Below is a small trained network, with its code and all its weights. Each question gives an input and a class and asks what happens when units are switched off, that is, made to give their printed mean instead of their output.

import numpy as np


def w(rows, s, z=0):
    codes = np.array(rows[::2]) - 128.0
    scale = np.full(codes.shape[1], s)
    scale[-1] = z or s
    return codes * scale


def f(y):
    return np.maximum(y, 0)


def log_softmax(a):
    a = a - a.max(-1, keepdims=True)
    return a - np.log(np.exp(a).sum(-1, keepdims=True))


def net(x, mask):
    res = np.array(x, float).reshape(1, 3) / 4 @ E
    y = f(res @ A[0][:, :-1].T + A[0][:, -1])
    res = res + np.where(mask, y, B[0][:, -1]) @ B[0][:, :-1]
    return log_softmax(res[-1] @ U[:, :-1].T + U[:, -1])


A, B = {}, {}
E = w([
[213,237,53,142,251,70],'x0',
[134,127,126,127,123,129],'x1',
[204,165,253,18,106,41],'x2',
],0.0055)
A[0] = w([
[169,231,75,147,223,57,26],'neuron 0',
[165,176,234,31,94,86,253],'neuron 1',
[168,153,214,33,83,20,221],'neuron 2',
[69,23,167,104,16,145,92],'neuron 3',
[39,95,2,231,115,189,250],'neuron 4',
[100,122,56,247,120,200,170],'neuron 5',
[194,176,71,121,193,90,42],'neuron 6',
[34,51,210,130,29,163,68],'neuron 7',
[192,131,188,46,104,83,205],'neuron 8',
[70,51,192,109,66,190,94],'neuron 9',
],0.0057,0.00052)
B[0] = w([
[190,155,31,225,50,25,225],'neuron 0',
[39,84,190,51,169,208,228],'neuron 1',
[44,100,184,61,167,234,235],'neuron 2',
[182,164,41,179,71,30,224],'neuron 3',
[62,85,224,14,232,253,255],'neuron 4',
[73,102,201,43,171,224,221],'neuron 5',
[165,137,62,170,87,40,198],'neuron 6',
[227,154,61,217,6,45,230],'neuron 7',
[69,99,171,72,183,182,207],'neuron 8',
[178,201,33,233,54,47,211],'neuron 9',
],0.0055,0.0056)
U = w([
[37,116,172,37,154,248,253],'0',
[214,154,70,239,82,12,3],'1',
],0.011,0.00036)

Each question gives the input, the list of numbers given to net, and the class t.
The units are the neurons (one row each of A and B). Each row of codes is followed by its name. A weight is (code - 128) times the scale printed after its matrix; where a second scale follows, it is the last column's (A, B and U).
mask holds one flag per neuron, in row order. A switched-off neuron (its flag False) gives its mean, the last column of its row in B, instead of its output. The means were averaged over made-up inputs and are rounded, as every weight is.
A unit's drop is (log p(t) with every unit on - log p(t) with that unit switched off) / (log p(t) with every unit on - log p(t) with every unit switched off).
The circuit of an input: a set's keep is (log p(t) with only the set's units on - log p(t) with every unit switched off) / (log p(t) with every unit on - log p(t) with every unit switched off). Starting from all 10 units, units are removed one at a time, each time the one whose removal leaves the highest keep (on an exact tie, the one counted first), for as long as the keep stays at least 0.8.
units of the circuit, in order: the units of the circuit, biggest drop first
most important unit: the unit with the biggest drop
k most important neurons: the k neurons with the biggest drops, biggest first
drop when u is switched off: that unit's drop, to one decimal
input [-4,-3,-3], class 1: units of the circuit, in order	[neuron 7; neuron 2]
input [-6,8,5], class 1: units of the circuit, in order	[neuron 7]
input [4,-3,5], class 0: 3 most important neurons	[neuron 2; neuron 1; neuron 7]
input [-8,-5,-7], class 1: 2 most important neurons	[neuron 7; neuron 9]
input [5,-1,-6], class 0: 3 most important neurons	[neuron 4; neuron 5; neuron 7]
input [4,-2,6], class 0: 2 most important neurons	[neuron 2; neuron 1]
input [6,2,6], class 0: 3 most important neurons	[neuron 2; neuron 1; neuron 7]
input [7,-1,8], class 0: 3 most important neurons	[neuron 2; neuron 1; neuron 8]
input [6,-2,-8], class 0: 2 most important neurons	[neuron 4; neuron 5]
input [-7,-6,4], class 1: drop when neuron 7 is switched off	0.1
input [6,-8,7], class 0: drop when neuron 8 is switched off	0.2
input [5,3,8], class 0: drop when neuron 2 is switched off	0.1
input [-8,1,3], class 1: drop when neuron 0 is switched off	0.0
input [5,-3,-7], class 0: most important unit	neuron 4
